Here is a tiny trained network, its code and every weight. The questions are about switching its units off for an input and a class, where a switched-off unit gives its printed mean instead of its output.

import numpy as np


def w(rows, s, z=0):
    codes = np.array(rows[::2]) - 128.0
    scale = np.full(codes.shape[1], s)
    scale[-1] = z or s
    return codes * scale


def f(y):
    return np.maximum(y, 0)


def log_softmax(a):
    a = a - a.max(-1, keepdims=True)
    return a - np.log(np.exp(a).sum(-1, keepdims=True))


def net(x, mask):
    res = np.array(x, float).reshape(1, 8) / 4 @ E
    y = f(res @ A[0][:, :-1].T + A[0][:, -1])
    res = res + np.where(mask, y, B[0][:, -1]) @ B[0][:, :-1]
    return log_softmax(res[-1] @ U[:, :-1].T + U[:, -1])


A, B = {}, {}
E = w([
[130,126,134,135,126],'x0',
[182,32,150,64,66],'x1',
[225,208,174,94,142],'x2',
[127,128,124,125,130],'x3',
[153,182,36,174,25],'x4',
[182,85,2,136,204],'x5',
[128,127,124,127,127],'x6',
[132,127,128,127,128],'x7',
],0.0091)
A[0] = w([
[119,92,163,136,171,15],'n1',
[29,121,80,119,86,56],'n2',
[164,30,175,84,42,111],'n3',
[185,106,71,88,175,129],'n4',
[184,103,148,133,91,91],'n5',
[83,21,95,165,49,63],'n6',
[71,103,131,227,127,119],'n7',
[230,170,164,79,101,166],'n8',
[119,140,95,160,59,53],'n9',
[163,88,142,123,102,2],'n10',
[45,102,136,163,99,145],'n11',
[81,209,94,172,132,59],'n12',
[66,178,235,187,81,58],'n13',
[66,160,173,69,48,44],'n14',
[111,126,96,106,110,83],'n15',
[71,167,130,196,176,30],'n16',
[99,203,111,106,160,72],'n17',
[131,103,163,144,163,12],'n18',
[34,130,189,18,199,60],'n19',
[60,204,134,191,216,34],'n20',
[102,131,219,106,50,102],'n21',
[76,178,165,234,145,80],'n22',
[1,33,116,69,100,117],'n23',
[161,176,61,164,3,68],'n24',
[121,186,109,164,29,114],'n25',
[197,4,99,103,74,54],'n26',
[144,75,144,64,76,19],'n27',
[180,226,165,13,108,138],'n28',
[125,180,105,158,83,77],'n29',
],0.0095,0.0054)
B[0] = w([
[130,114,150,122,157,152],'n1',
[160,152,132,150,132,181],'n2',
[155,159,117,89,59,250],'n3',
[68,125,90,154,156,214],'n4',
[113,123,126,136,86,168],'n5',
[151,174,154,183,119,223],'n6',
[181,142,151,165,125,194],'n7',
[169,188,138,201,148,235],'n8',
[107,93,163,123,122,172],'n9',
[160,112,135,88,106,141],'n10',
[166,196,143,175,166,205],'n11',
[164,110,131,104,85,181],'n12',
[74,123,41,134,196,219],'n13',
[91,126,55,95,184,192],'n14',
[113,137,133,133,160,140],'n15',
[191,145,137,71,60,175],'n16',
[138,118,128,116,96,158],'n17',
[112,114,168,115,172,140],'n18',
[101,49,180,104,187,222],'n19',
[220,89,132,63,2,203],'n20',
[109,125,8,117,149,227],'n21',
[147,144,113,82,73,191],'n22',
[208,181,161,199,143,255],'n23',
[98,5,230,77,232,234],'n24',
[116,73,143,129,171,213],'n25',
[137,150,114,84,100,236],'n26',
[164,124,128,76,88,177],'n27',
[141,166,155,196,137,229],'n28',
[138,117,168,109,153,170],'n29',
],0.0079,0.0083)
U = w([
[139,122,138,149,136,253],'0',
[140,57,196,115,174,98],'1',
[164,129,119,81,69,94],'2',
[168,172,151,210,152,55],'3',
[118,108,8,133,174,94],'4',
],0.014)

Each question gives the input, the list of numbers given to net, and the class t.
The units are the neurons (one row each of A and B). Each row of codes is followed by its name. A weight is (code - 128) times the scale printed after its matrix; where a second scale follows, it is the last column's (A, B and U).
mask holds one flag per neuron, in row order. A switched-off neuron (its flag False) gives its mean, the last column of its row in B, instead of its output. The means were averaged over made-up inputs and are rounded, as every weight is.
A unit's drop is (log p(t) with every unit on - log p(t) with that unit switched off) / (log p(t) with every unit on - log p(t) with every unit switched off).
The circuit of an input: a set's keep is (log p(t) with only the set's units on - log p(t) with every unit switched off) / (log p(t) with every unit on - log p(t) with every unit switched off). Starting from the 12 units with the biggest drops (on a tie, the unit counted first), units are removed one at a time, each time the one whose removal leaves the highest keep (on an exact tie, the one counted first), for as long as the keep stays at least 0.8.
units of the circuit, in order: the units of the circuit, biggest drop first
most important unit: the unit with the biggest drop
top k neurons: the k neurons with the biggest drops, biggest first
input [-3,-1,-6,8,-5,2,2,-5], class 3: units of the circuit, in order => [n23, n24]
input [6,2,-5,-1,1,-4,1,5], class 3: top neuron => [n23]
input [-4,-8,-7,-6,7,-7,1,-7], class 2: top 2 neurons => [n20, n22]
input [7,-2,6,-3,-2,-7,-2,-8], class 4: units of the circuit, in order => [n13, n21]
input [7,4,-4,-8,3,-8,0,2], class 4: top 3 neurons => [n21, n13, n14]
input [1,-5,7,-7,8,-7,-4,6], class 1: top 2 neurons => [n24, n25]
input [2,5,-1,-7,-4,-7,0,-2], class 4: units of the circuit, in order => [n21, n13]
input [4,4,4,-8,-2,-7,5,2], class 4: units of the circuit, in order => [n21, n13]
input [4,-8,-8,0,-1,-8,-1,-6], class 2: top 3 neurons => [n20, n22, n16]
input [-1,3,2,-2,-4,-8,-3,6], class 4: top 3 neurons => [n21, n13, n14]
input [-1,6,-8,0,-2,8,-5,4], class 3: units of the circuit, in order => [n23, n6]
input [1,4,-2,-6,3,-5,-3,1], class 4: units of the circuit, in order => [n21, n14]
input [-7,4,-1,-6,-1,4,3,0], class 2: top 2 neurons => [n13, n21]
input [3,0,5,6,-5,6,-5,-7], class 4: top 2 neurons => [n24, n4]
input [2,7,-1,4,-5,-5,7,-6], class 0: most important unit => n20
input [-6,6,-8,8,6,3,8,-6], class 0: top 2 neurons => [n24, n8]
input [6,-4,-5,8,-2,-8,2,-3], class 4: top 2 neurons => [n13, n21]
input [-6,3,-4,8,-2,-8,-3,-1], class 4: units of the circuit, in order => [n21, n13]
input [-5,3,6,-4,0,4,-3,-7], class 3: units of the circuit, in order => [n8, n28]
input [-3,-7,-6,-7,2,-8,3,1], class 4: units of the circuit, in order => [n13]
